Each row, then the tier of its hidden value
[-236  189  100 -238  -66   -4  232  162  -54 -197 -362  203   69  232
  484   -1 -134  253 -370 -173  233  528 -196 -634  -91 -246   71  187
 -189  177  782 -499 -302    9  -92 -146 -498 -296  455    1  306 -189
   91   32  192]
Ruged
[  83 -167 -220  278  -47   12   -1  374  201  310   56 -232  121  -94
  -88  473  216  368  138  -13   33 -307  273  120 -548  -30  211 -188
 -169 -127 -266  137  -27 -113   65   98  143  305 -217 -161  -95 -444
  -67  167   85]
varu
[ -38  208   -7   88   55  -93  317   51  203  179   -8   74  -17  -52
   30   78   -7  198  -60   52 -101  -75  -72  235 -220  127 -132   91
  -25 -200  -30    3  153  -64   -5 -100  -12  -54   39  -61    9 -168
   89  245   65]
Ruged
[-145  -83 -128  235   42  -73 -222 -204  164  232  341 -138 -271  -72
   35  -25  155  125  283  358 -151 -182  -55  333 -176   34  126  -84
 -144 -256 -533   50   78 -118  298   56  211  175 -408  262  -89 -510
 -318   28  -38]
Ruged
[-174   73 -138   69  229  -18  252   90  203   68 -117  181  -32  105
  -92  382   85  206   22  -94  -70 -295  287  419 -480  267  -27 -167
   10   12  -46  285   -3   52  168   51  -28  115  103 -239 -253 -445
  274  529  143]
Ruged
[ -76 -117 -229   47   72  -90  -61  -21  -16   44  204  -10 -156   32
  161  143  137  158  188  249   47  -70    2  -33 -232   14  267 -140
 -158  -77 -184  -73   27  -68  248  163  122  128 -192   52  -67 -592
 -109    9  -61]
Ruged
[ 252  -57 -107  -69 -223    2   61  216  -21   28 -402 -176  141   92
 -214  163  235   53    8   72  137 -274  -49   59 -192  162  141 -206
  -55 -183  -36  134 -201  222  -45 -126 -127  -68  -52  -48   18 -171
   51  154  118]
gapon
[ -74  -23  149   98 -345   94 -259   62   64  200 -240 -224   53    4
   23  -47  132  190 -194   51   39  175 -116 -168  -82 -224   30   83
 -196 -125   31 -103 -309 -106 -113 -226 -267  -25  -54  285  102   90
 -166  -76   85]
rasop
[ -33  -18 -120   81  331 -207   53 -206  -18   97  297  557 -240  -95
  -42  264   49  -33   39   95 -156 -262  236  677 -232  142  -96 -340
  215   62 -292  332  465   22  235  199  296  365  -82  -31 -228 -402
  183  359 -179]
varu
[ -90  182  140 -170   -1  -88  316   98   40 -221 -383  257   -5  213
  340  -18 -137  174 -245 -136  117  255 -227 -178 -136 -127  -17   16
 -124   96  659 -329 -246  200  -13 -205 -430 -297  272   56  391 -308
    1  221  286]
Ruged
[-194  260  -60  -61 -117  -64  102   -8   69 -137 -524  -95  132   42
  237 -215  248  112  -18   79   65   51 -214 -136  218  -48 -146   39
   55  -66  -13 -187  -49  168  -44 -260 -164 -335  106  181  154  -49
 -172  121 -106]
rato
[ -50  -47 -289   93 -147   42 -146   46   35  193 -120 -350   74  -24
 -174  132  416  134  190  281   30 -281   87   22 -121  201  138  -81
  -50 -244 -543  199  -17  -84   73   30  134   68 -183    1 -345 -171
   12   44 -200]
rasop
[-136   59 -143   60  151  -78  102   21   72   81   11  202  -38  -16
   58  230  108  147    8    7  -25 -126  163  224 -240   70  -16 -132
   53   16 -125  112  167  -17  117   71   82  143   50  -84 -144 -336
  110  277  -60]
varu
[  36   85  -96   38  115 -179  116 -124   45  -53 -245  260  -40  -39
 -110   77  237  -51   88  102 -105 -381   70  619  -29  192 -191 -345
  235  -36 -296  313  240  265  120  -66  127   38 -105   70  -73 -219
   35  411 -143]
rato
[  45   64   85  -75   30 -159  160   52 -132   50  126  455  -54  -53
  294  108 -154  123 -321  -40   77  329  -90 -158 -114 -235  -11    8
  -18   93  387 -245  211 -109  -77   31  -77   88  190   20  202 -122
  127  -10  -50]
varu
[-209   66 -183  235  -45   24  -83   74  238  248  -77 -258   72 -104
  -10  121  308  254  147   99  -68 -211  127  157 -170   29  -23  -14
  -29 -171 -477  111   59 -109   68  -52  126   94 -137   43 -187 -204
 -143  162  -98]
fim
[-444  321   70   68  165  -11   80 -234  160  214   48  323 -113  -56
   69   -4   -9  110 -235  -24 -200  135   98  304  -57   93 -332  195
  146  -18 -130  120  262 -220    9  -74  -33   54  270   26 -283   88
  257  294 -120]
varu
[-250  -11 -113  190 -185   54 -347 -124  157  164 -163 -383  -33  -25
  -11 -111  379  139  196  271  -61 -141  -35  101   16  -13   35  -33
  -96 -211 -544   69 -147  -45  135 -129   25   -2 -282  323 -139 -171
 -328   22 -115]
rato
[-174  209  135 -115  -59  -57  141   99   42 -220 -584  240  121  128
  341  -57   25  145 -273 -229  120  235 -117 -145   35 -259 -150  -57
   32  194  492 -252 -181  250  -88 -275 -388 -248  303  142  364 -102
  -87  241  134]
fim
[ 116  118  206 -347 -232  -14   91    3 -169 -222 -574  217   22  254
   36 -146  -50 -115 -350  -60  182  198 -332 -134   77   -6   -5  -55
  -10    4  563 -148 -327  352 -135 -305 -503 -322  297  140  310   26
   99  110  259]
gapon
[-224  179   97 -240  -64   -6  232  164  -62 -202 -349  205   60  235
  479    6 -136  251 -369 -164  238  529 -199 -638 -105 -244   87  182
 -198  176  791 -499 -306    9  -87 -136 -495 -288  448    2  305 -205
   97   28  192]
Ruged
[  52   72   96  -70   31 -163  164   54 -126   53  115  466  -48  -58
  289  111 -154  123 -330  -48   73  323  -86 -138 -113 -241  -25    7
   -6   97  392 -238  221 -103  -86   22  -79   91  199   19  209 -106
  135   -3  -47]
varu
[  30   53  103  -51  -39 -146   43   31 -159   34  -30  438   16  -83
  252   88  -39   95 -349  -60   78  300  -28 -123  -17 -288  -82  -57
   58  147  307 -159  202  -70 -126  -13  -78  107  179   93  167   33
  110   -4 -151]
fim
[  22  -59 -270   30 -183   57 -135   37   -9  205  -98 -348   44   12
 -244  119  366   69  159  305   49 -279   30   20 -132  273  180  -60
  -66 -295 -498  216  -50  -60   59   18   99   53 -158  -23 -350 -150
   71   18 -137]
gapon
[-144   49 -177  197   -2    1   40   82  239  246   62 -248  -17  -46
    0  135  184  272  167  159  -65 -184   40  129 -283  109   70   40
 -137 -242 -354   38   19 -139  120   -8   95   58 -157  -14 -139 -358
 -101  142   23]
Ruged
[  78 -157  -57   60 -186   -6 -412 -302  -45  221  162 -185 -264  -13
 -271 -138  227 -149  191  456  -93 -245 -172  374   -4  176  153 -157
  -68 -361 -595  229  -30   20  191  -34  123  136 -405  345 -171 -206
 -199  -73  -55]
gapon
[-126   15  111  133 -187   50  -34  138  181  220    7 -193  -32   32
  187   36  -41  342 -128   38   17  233 -148 -229 -296 -208  123  190
 -335 -155  188 -272 -280 -201  -17 -137 -243  -31  -39  150  182 -219
 -177  -49  236]
Ruged
[ -93 -155 -182  144 -244   20 -340  161  -40  190   66 -317   82  -99
  265   80  275  291   53  191  162  174  -11 -501  -75 -344  288    6
 -230  -69 -209 -270  -77 -243   10   59   69  149 -186  194   30 -240
 -308 -299 -193]
fim
[-301  213   84 -196  -87   19  132  166  -41 -191 -462  188  138  181
  492  -17  -42  245 -378 -237  230  512 -127 -608   -5 -318   -1  152
  -96  231  671 -454 -252   36 -131 -179 -463 -261  476   43  287  -97
   32   53  110]
varu
[-105  221   -8  137  -13  -66  148   39  195  171 -207   45   94 -118
    2   48  156  169  -78   -8 -104 -115   29  286  -67   30 -250   11
  108 -118 -195   97  184  -12  -69 -166   19  -18   44   29  -35   23
   14  267  -79]
fim
[ -72  169  147 -181   -1  -93  326   98   25 -233 -372  272  -18  220
  347  -17 -151  169 -254 -124  120  274 -243 -198 -144 -128    1   19
 -139  103  693 -346 -256  198  -12 -199 -444 -298  269   56  401 -314
   11  202  292]
Ruged
[-112  125  154 -316 -253   41   21   72 -209 -215 -573  169  116  242
  269  -85    4   66 -450 -116  266  472 -217 -578   92 -206   32   85
  -87  162  672 -320 -367  113 -189 -224 -542 -296  431  121  222  109
  151  -27   83]
rasop
[ -62  218  -16   98   52  -85  294   57  211  181  -36   65    4  -65
   33   75   16  197  -56   30 -100  -79  -52  243 -197  109 -149   87
   -3 -185  -56    9  160  -55  -11 -113   -7  -49   47  -53    5 -151
   68  248   53]
Ruged
[-195   63 -124   94  123   12   47   44  144   49 -350  152   70   51
 -181  336  277  127  -10 -119  -71 -353  374  486 -301  200 -143 -272
  157   81 -226  429   10  118   91  -22   -7  149   84 -124 -327 -189
  234  539  -35]
rato
[-112 -144 -193  148 -221   22 -315  166  -23  200   91 -317   74  -97
  271   86  261  303   66  183  159  172  -12 -496  -94 -330  290   23
 -239  -82 -212 -275  -68 -253   21   71   74  152 -176  172   27 -270
 -305 -288 -174]
fim
[-173  202  140 -120  -68  -55  121   77   28 -229 -607  247  119  131
  319  -59   42  128 -281 -221  115  224 -110 -123   53 -246 -162  -74
   46  201  472 -219 -187  256  -92 -280 -389 -243  300  157  341  -71
  -73  249  110]
fim
[-445  317   72   64  175  -15   73 -248  159  213   61  336 -125  -54
   69  -10  -15  101 -233  -17 -203  136   96  312  -56   93 -330  190
  146  -18 -131  121  266 -217   19  -70  -30   62  265   36 -283   82
  257  292 -119]
varu

New part:
[ -88 -217  206 -182  137   84 -215   58  -72   50  219 -221 -259   33
  179  281  229 -209  244  127   44   74   92 -103 -197  -44  274 -176
  170 -431   69   11  124    3 -187 -627   18 -139  -77   60 -218  221
   42  625  103]
X
[ 151 -174 -122    7  226 -148  222   26   -9   46  -23    2  -24 -116
    6   84  -30   36 -134   46   59   71  117  -94   34 -169   12 -203
  213  193  -19 -273  -94 -390  -51   77   60 -117  104  -89 -231   18
  168  -42  -44]
Q
[ 120 -300   60 -234  204   44 -188  122  -99 -151   31 -150 -328  207
   97  505  280 -141   12  147  -57   45    8  -33  158  244   -4   59
  155 -246 -133  -95   49  -25   92 -608  -95 -101 -119  132 -236 -234
   44  529   53]
P
[ 105   78  246  201  113   26  -67  -27  251  131   -5  129  356   -3
   52 -528  -55   60  150  -94  227 -356   67 -116 -107  329 -122  273
  -97 -338  -67 -396   77  272   55   74  481  195  110 -108  213 -152
 -210 -100  -46]
V
[ 190   85  330   78   -1  219 -296 -189   22 -531 -165 -206 -195   84
  129  279  -41 -244   22  107 -102 -131  -62   -7  637  428 -126  529
  127 -208 -200   73  287  102   45 -580   74  115 -128  336  -57 -639
   24  264 -221]
N
[  66   -1  186   63  -47  241 -229 -157   20 -191    1  -79   36   54
  216  -79  170 -100  143  -37   66 -274   -7  -24  218  526 -256  366
  -49 -517  -37  -49   -2  296  177 -560  220  166   -3  101  -10 -477
  -24  157    5]
Q
[  33 -148 -182  -85  527 -249  115   52   82 -171 -100 -180   94  109
  -81  324   -7   -2  -44  234 -131  -36  106   80  231  -63   65   99
  145  129 -164 -324   67 -274  155 -124  128  -83    2  -17 -114 -204
   59  196 -102]
N
[  62   12  206    4  182 -206   69   17  104  -94 -165  -27  -66 -112
  -20   29 -106   69  -35  -39  143  122   83 -113   28 -222   20  -10
  200   60 -117 -107  142 -177 -116  148  -78  -77 -203  175   29  140
  -15   60  -45]
Q
[ 292 -109   -2   87  201 -102   73   61  162  -94 -236  210  168  148
  -54 -142    1  153 -172  -33   97 -272   15  -53  248  456 -411  316
   15    1 -293 -520  -88    2  281  158  303  117  100  -35  134 -525
  -68 -297  -86]
P
[ -56 -231  -13 -189  455 -289   45  116   11 -104   15 -242 -179   54
  -25  490   19  -73   53  279 -102  189  147  -10  -10 -345  302 -177
  285   52  -99 -176  168 -374 -113 -227  -44 -244 -143  104 -164  212
  115  454  -18]
G
[   9  192  218  226  179  -48   29 -107  210  -57  -38 -114  169 -232
    2 -180 -321 -136  125   87   35  -57  141  -57   97 -273  306   30
  156   25   17  -99  279 -182 -256   77  317   -2   93   -5   -7   95
   43   10 -202]
V
[ -19 -103 -114  -50  178   86    0 -103 -115 -136  112 -306 -142 -132
  145  364   80 -232   62  178 -126   91  101   38  207 -158  220 -124
  195  -79  130   97   10 -277  -57 -554   -6 -121   63   -2 -426  -89
  255  381  -34]
Q
[-136  618  517  246  -66  307 -316 -160  188 -390 -197 -396 -176 -443
   48  124 -429 -496  223   45  -89  250   28   49  518 -595  715  124
  176 -123  113  794  619  -16 -413 -305 -165  -40 -204  332 -176  107
   68  469 -221]
H
[ 234  -89 -104   72  231  -94  131  -21   53 -166 -147   -4   45   -5
  -16  113  -66    3 -163   84  -38  -85   56   -4  345  129 -146  138
  136  166 -151 -300  -30 -260  130   -9  156    1  104  -14 -133 -395
  115 -105 -142]
P
[  25  254  135  295  328 -227  131 -247  235 -520 -261 -269  115 -210
  -77  167 -593 -179    4  338 -244  -15  154   71  587 -397  292  229
  334  387 -173 -114  429 -554 -254  116  360  -63   49  211   44 -199
  249 -144 -439]
G
[ 119 -498 -237 -394  469 -201   54  321 -120  122   45  -65 -248  254
  -37  549  410   57 -122  113   14  154   60  -42 -101   31    0 -216
  155  -21 -131 -321 -156 -183  208 -304 -229 -214 -103  -74 -328   10
    0  513  171]
N
[  99  144 -128  -28 -106  412 -175  177   86  -63 -394  179  -12  -11
  -32  -39  296  -46 -149 -278  101 -117  -93  121  431  411 -325  163
 -186 -362 -118  290 -317  335  514 -237  -93   87  135 -111 -124 -653
  -32 -140  191]
N
[-160  278  -45  -40  168   78   28  282  161  251 -198  -40  -20 -379
 -140  -15  -19 -111   10 -183  140  342   93   60  -66 -736  531 -441
   22  -30  155  489   12  -73  -56  170 -339 -195  -34 -155 -280  436
  -14  244  187]
H
[ -24 -137  -67  -48  348 -203  104   31   85   17   -7  -69  127   12
   10   31   54   68   48   85   42  -60  132  -20  -69  -60    2  -30
   94  -85  -53 -304  -27 -139   77  -66  163  -53    1  -47  -30   17
   24  112   23]
Q
[ 216  -48  213   85  151 -137   23   -7  116 -229 -200   30  -82   16
  -19   82 -169    7  -99   76   37  -32   48 -111  257   74  -94  170
  217  104 -244 -283  160 -213  -68   78  150  -21  -51  169   66 -215
   45  -74 -169]
G
[ -42  138  167   17  298   22 -165 -245  -11 -654 -104 -572 -237  -68
   61  677 -227 -396   97  378 -341  140   54  119  708 -253  398  283
  324   95  -70  281  492 -327 -176 -654  -59  -99 -193  371 -282 -281
  216  575 -322]
N
[ 519  136  355  379 -228  237    8   55  171  164 -158  400   40 -193
    4 -543 -278  -17 -237 -250  314 -136  -34 -322  178  243  -99   99
   59  105  -97 -267   45   17 -169  462  260  141  239 -104  -16 -252
  -65 -399 -165]
H
[-257   80  104 -130  145   12 -117  292  217  205 -202   78   -2  -82
  -79  -84  142    9  160 -123  187   83   97    8 -274 -299  207 -288
  -12 -415  -47  164  -53  133   42   19   -2 -153  -27  -82  107  334
  -86  117  274]
X
[ 130  -75  183   72   95  -62   67  -79    1  -50   31  -92 -134 -175
   82   73 -145  -98   -5   67   77   92  111 -163   39 -209  157 -130
  289   94    6 -142  143 -327 -299  -54   92 -101   17   66 -182  128
  144   98 -137]
X
[ 182 -139  -30 -119  353 -246  127   44  -41 -236 -129 -194 -229  -37
  -46  488  -45  -29 -180  120  -58  255   60  -19  304 -261   96  -12
  297  323 -129  -85  151 -412  -32  -70 -290 -157 -227  194 -290  -49
  100  313 -127]
P
[  74   76  188  117  188   46  -63  118  167  135   16  -16   53 -113
  -18 -112 -148 -147   78   48   75    9   84 -105  -23 -206  388  -77
   81  -82   15  -82  206  -43 -180   33  173  -48   77  -90  -99  141
  -41  233  -49]
H
[ 185 -159  218  -43  -93  201 -156  -58 -139 -158   56 -116 -381  -45
  194  288  108 -210   -6   43   36   85    6 -148  196  140   12  -20
  235 -179   -7   59   59 -115 -156 -518  -74  -72  -38  164 -297 -161
  156  321  -33]
Q
[  73   14  135  179  138  -67   67 -116  150  -37  -35    4  177  -97
   50 -224 -162   -7   61   51   88 -180  121  -96   43   42  -26   84
  120  -61  -57 -322   71 -136  -99   45  402   36  140  -34   63  -86
   56 -159 -135]
X
[ 324   54  368   91 -129  142  -86  169  105  224 -112  269  -89 -129
   18 -349   23   51 -116 -344  397   41  -43 -270  -83  126  -76   15
   14 -138  -50  -58   37  219  -71  238 -136   73 -100   13  -42   40
 -218   33   58]
H
[-175  -12 -199 -175  141  132    2  527  177  595 -135  257   42 -145
 -155 -178  304   20   32 -241  260  137  107   10 -451 -372  296 -634
 -111 -343   86  163 -345  106  150  169  -59 -221  237 -453 -156  415
  -69   49  433]
V
[ 351 -116  584  130 -420  413 -334  -45  -13   -4   34  221 -319   35
  244 -220   88 -162   43 -148  279 -200  -59 -345   36  631 -256  153
  118 -476 -116 -157   56  243 -220 -358  285  102  112  118   24 -293
  -19  -21  -38]
X
[ -94  281 -160   98  338 -159  140  145  346 -141 -494   60  289 -129
 -241  -83 -190   82  -86  -23  -22  -37   95  195  322 -279   30   72
  -14   99 -204   16  -24 -134  274  379  131  -41   73  -73  148 -203
   14 -329  -17]
P
[-117  406  304  366  250 -176   63 -392  263 -485 -156 -378  216 -345
   17  -37 -639 -215  192  271 -169  -40  181   48  443 -499  391  252
  295  206  -27   29  544 -413 -391   37  396    1  -21  250   98    8
  191  -50 -437]
X
[ -77  161 -203   66  258  -61  117   95  238  -20 -327   80  315 -103
 -115 -185   -2  109  -39  -91   54 -121   85  143  179  -54 -113   66
  -90  -94 -100  -49 -168   10  339  181  158   21  107 -144   75 -240
   -2 -260   82]
G
[  76   50  287   91  132  -51  -10  -91   55  -66   56 -188  -94 -211
   74   47 -193 -159   88   65   72  116  110 -139   41 -297  316  -54
  253   42   53  -18  303 -222 -346  -96   33  -69  -86  119 -169  217
   48  287 -165]
V
[   4  487  437  353 -282  462 -281 -175  206 -244 -207  -86  -44 -360
   89 -209 -337 -401  162  -41   11  -69   24  -15  451 -104  313  133
   91 -261   51  461  304   61 -279 -229  277   58  182   96  -42 -214
  123  -72 -191]
V
[-156    9  -43  -76  429 -275   94  -62   94  -79  -19 -253  203  -74
   29   51   52   93  133   29   51   17  128   65  -40 -217   52   88
   44 -123   19  -97   79  -40  119 -130  -54  -11 -247   83  -33  115
  -66  317   33]
Q
[-190  195  149  108  357 -116  -11 -157  165 -142   59 -385  167 -225
   45   52 -246 -205  272  207  -85   27  176   55   75 -458  497   30
  158  -66  108   58  382 -183 -243 -210  186  -52  -65   67 -100  222
   49  380 -172]
V

New part:
[ 793 -331 -225  -68  114 -221    9   56  -35 -353 -176  357  -52   30
  202 -682  245  117  192  314  465  856  -82  -12  -11   56 -257  144
 -301  241 -160 -172  281   30  -69  -53   93   83 -344 -351  166   73
  -71 -135   94]
T
[ 264  -66  277 -184  137 -603    7  261  -42  -11 -167  223 -320 -115
 -157  130 -115  -86  292  279  289  316 -194  286 -315  433  162  -55
 -339  559  149  -21  290 -246  330    6 -343 -444  -85 -364  523 -541
   12  579  187]
Y
[ 599  -55 -108 -202   27  -27  134  -14   61 -264  -77  156 -197   73
  113 -257   76  176  133   22  263  551    7  104   -8   78  -90  -52
 -234  159  -20 -222  428  151  -22   23  -59   18 -187 -300  249  248
 -115 -165  138]
C
[ 243   50 -107   23  175  -92  238   12  212   95  -74  156 -276 -174
   21 -171 -184  118  218  -31  -12   84   -1   -7 -317  211   26  -87
 -374  165  239 -184  154  -51   65   29   42  -85  -21 -155  398   55
  -75  171   36]
L
[ 148  100  146  -93  137 -146 -128   53  309  117  103  321 -237 -151
  -78  172 -163  199  179  -87   98 -122    9   62 -195  547  179 -123
 -413  200  303  133  218 -272  309   36  312 -144  -79   43  475 -121
 -177  447  154]
J
[-150 -145 -129  216  139   40   17 -328  -13  210  -37  274   68  -84
    9 -473   75  101  -67   -8 -171   -2    2 -537  136 -212    1  -36
   38 -499 -258  -86 -496 -358 -182 -120  539  272  -98  545 -411  -61
   -4 -259 -123]
R
[-349   86  114 -136   55  137 -189 -246  281  162  330  203 -214  -23
  -75  382  -43  375 -141 -341 -231 -239  336   89  330  331  102 -405
  -59 -192  218  -30  174 -285  305 -247  663  291   74  625  202  280
 -217 -208  177]
T
[-192 -117    6 -230  -92 -151 -178 -265  -28 -186   28  148  169   84
  -86  -34  167  -23 -147   43  130   86  -87 -284  397 -322 -114   30
  345 -429 -338  -33 -350 -135 -170  -67   13  111   12  259 -528  -32
 -133 -260   20]
K
[ 227  -42   79  105  129   -2  222  175  -69   -2 -142  346  -95  -27
  -64 -101   -8   27  131  150 -345 -263  -24   65 -253  173  -10  -34
   21  212  127   41  148  -54   85  -76  133  -20  108 -151   35   69
  -15  258  104]
C
[  21  143 -228  -40  -33   98  245 -249    0  -79  -11   86   40 -105
  -34 -223 -258   12   95   32  -90 -233  -69 -252 -156  -46  133  183
  -17  -94    7   51 -237 -108 -118   98  182   85  104  203 -291  -59
   36   65  -15]
R
[-236 -211 -178   34  -46  121   60 -441 -292 -117  -23  161  247  117
   -6 -438  207   16 -232   84 -220   76   26 -457  460 -507 -106   33
  464 -584 -477 -106 -502 -213 -296 -217  401  434   49  621 -862   75
   50 -565  -58]
R
[  32   82  -42 -239   -8  -95  164  -86   54 -114   56   15 -259  -43
  -51  151 -175  114   86  -21   16  114  105  244  -17  182   73 -128
 -119  224  177 -169  286  -33  169  -84  -37   21   99   20  248   65
  -38  -49  163]
L
[ 520  -85   39  173  252 -388  459  445 -178   -5 -386  326 -260 -207
  -71 -295 -217 -176  449  490 -146   -9 -221  258 -771  385   57  144
 -326  795  296   -8  264  -80  196   14 -277 -369   74 -632  432 -373
  170  742   99]
L
[ -60  -20   -2 -203  -34  -86  -26   17   14 -205  117  221  -85  -24
  -85  226  -58  102   29  128 -100 -187  143  305   65  243  -44  -27
   95  273  186   61  224  -79  231 -198  185  149  180   73   56   98
  -79    9  212]
T
[-212  148  112  -69   92 -118  -56  244  398   80  131  326 -156 -235
 -188  519 -226   67  148  -14 -290 -812   72  252 -315  433  -49  -68
  -38  279  528  186  120  -71  285  -51   87  -99  320 -185  356  125
 -246  502  153]
J
[ 213   76  169 -248   19 -198   86   93   16  -93   -6  134 -306  -11
 -105  246 -133   85  157   44   76  114    9  327 -128  370  160 -143
 -196  386  190  -40  434  -76  281  -22 -114 -169   15 -160  390  -96
  -50  240  228]
J
[  -7  153 -137   42   84  -35  401   24  102   76 -121   66 -176 -203
  -81  -37 -315  -47  201   57 -275 -375  -51  -12 -433   32   40   39
  -73  156  244 -113  -57   30  -35   57 -163  -96  233 -195   90   15
   11  221  -11]
R
[ 128 -173  -24 -134   62 -293   23  118  -52 -202  -32  249 -153  -57
  -36   -9   19   35  120  285   51  181   64  317  -33  213 -129  -12
  -38  408  124  -81  256  -88  208 -221   11   49   62 -144  208  -31
  -22   38  184]
T
[-402   81  214 -138   37  -39  -50   45  119   85  207  217 -233  -61
 -198  602 -123  171  -36  -75 -420 -544  271  399   72  395   69 -309
  122  208  363   51  262 -199  412 -289  294  126  308  272  237  139
 -120   86  244]
C
[ 301 -275  -14  160  150 -208  223  299 -265 -166 -278  438   23  -38
  -35 -342  117 -125  173  491 -280  -92  -96  116 -276   48 -205  149
  151  386   14   33   53  -47   28 -186   11   12  120 -332 -117  -57
   72  246   90]
T
[ 270   90  -77 -330 -156   89  219 -211  -47 -324  -68  -61  -29  175
   -8  -65   34   27  -25  -93  122  260  -93 -101  163 -315  -26  -12
  174 -225 -225 -211  102  241 -248  124 -337   -5   15 -158 -276  256
 -107 -285   77]
Y
[-366  249   14  -74  -14  -86  277  -31  -22   68   36   56 -138 -210
 -242  342 -465  -81  145   99 -381 -720    7  156 -345  251  267   54
   55  290  334  141  -98 -213  216  -23   16  -77  393  166  -17 -256
  101  409   98]
R
[-407  109  -12   71  134    4   26 -143  259  275  146  203 -143 -223
 -124  176 -227  143   20 -147 -341 -532  142  -98  -88  216   92 -164
  -76 -118  276   12 -184 -307  159 -127  433  118  198  409   92   23
 -103  120   24]
R
[ -47  261   37 -317  -99  -94  195  -99  143  -98  -26  -77 -117  -33
 -150  279 -242  -59   87 -107   37 -207 -141  -26 -123  -82  114   -4
   67  -65   64  -88  -24  107  -72  188 -447 -237  168 -189  -44   -3
 -112  138   54]
K
[ 185 -186  228   -7   87 -275   76  156 -315  -86 -187  340  -70   50
 -131  -86   99  -81   97  331 -119   81 -112  113  -75  155   57  -22
   86  276  -91   60  106 -232  161 -146    9 -104   13  -62  -71 -296
   81  271  158]
J
[ 129   19   61    4  209  -52  124 -132  168  239   10  136 -380  -68
   13  -86  -78  258   85 -216  -33  318  110  -26  -31  272  155 -362
 -413  -19  134 -275  241 -225  179  -84  283   -8 -140  215  459   47
  -77  -35   82]
L
[ 277   49 -140  -47  146  -48  168  -32  277   30  -10  143 -277 -137
   59 -147 -138  187  180  -96   73  183   51   17 -201  210  -22 -116
 -385  119  228 -214  231   -6   60   17   86  -19  -59 -134  428  177
 -135   41   62]
L
[-357  289  -79   85   55  429   76 -312  340  245  257  208   -9 -135
  -79  154 -268  272  -70 -394 -529 -840  188 -310   -9  182  178 -143
   -5 -408  276  160 -223 -224   46   -3  765  270  230  638 -164  324
 -174   63    9]
L
[  -6 -202  -10  -59   79 -122  -11  -26  -33  -94    9  254 -103   17
  -11  -58  146  118  -31  109 -104  156  136  126  183   39 -168 -154
   91   50   -5 -156  133 -108  101 -280  206  205   44  108   20  158
  -78 -226  130]
T
[-245   74  103 -232  -44   23  -40 -373  125   60   69  -17  -62  107
  -90  132   75  118 -179 -323   -5   96    5 -313  399 -290   50 -279
  184 -617 -246 -234 -195  -86 -152   -6  -11   47  -10  357 -274  153
 -190 -367    3]
K
[ -25 -109   37   34  122    5  -13  -88   19   58   45  305  -97   -9
  -22  -75   72  182  -28  -13 -207  -23  134  -29  126  149  -15 -186
  -11  -62   36  -49   58 -231  134 -214  458  198    8  309   11  115
  -81  -90  105]
T
[ 381  -11   70  -62   68  -65  232  115  -58  -98 -162  205 -167   33
  -32 -101    2   29  150   93  -76   97  -78   81 -191  103   19  -54
  -71  194   35  -87  265   47   30   19 -124 -118   -6 -285  125   56
  -37  154  120]
J
[ -13 -157  191   -7  226 -134 -219   21  260  208  126  365 -318  -42
  -13  133  164  329  -18 -149  -66  184  241  145  190  374  -65 -446
 -238   -2  169 -170  312 -269  317 -295  470  133 -122  225  497  190
 -228 -114  166]
C
[  70  -43 -181    0   87 -251  361  113   27  -36 -221   58 -204 -178
  -41 -137 -144 -110  205  237  -94  -15  -61  109 -352 -140 -176   56
    5  245  113 -298   -8  130  -96  -46 -450  -80  166 -446  125   18
   16  -17  -16]
R
[-231 -134  175  -37   19   86 -195 -262  -83   41  119  310   62  141
  -89   28  234  181 -225 -110 -236  -71  120 -215  477  -41   29 -241
  272 -437 -234   40 -143 -330   50 -241  574  287   -7  633 -392   94
 -115 -264  103]
J
[-329 -192   70  222  167  -38   60 -230 -190  252  -60  280    7  -22
  -94 -249  108   45 -119   44 -414 -103   52 -329  187 -126   46 -190
  186 -359 -204  -86 -384 -436  -11 -277  500  231   50  612 -383 -130
   64 -159  -32]
R
[ 541    9    8 -148   63 -120  124   81   18 -168  -74  234 -219  -14
   24 -145  -71  121  227  111  200  311  -46  164 -205  343   95    5
 -338  375  115  -23  408  -35  159   51   35 -112 -140 -240  346  -45
  -39  224  173]
C
[-136  115  -39  -39  103   -9    3 -126  263  128  158  203 -180 -178
  -63  119 -233  197   85 -125 -114 -269  123    2  -94  349  127 -119
 -243   48  295   33   35 -262  217  -68  428   79   81  300  245   18
 -112  165   92]
L
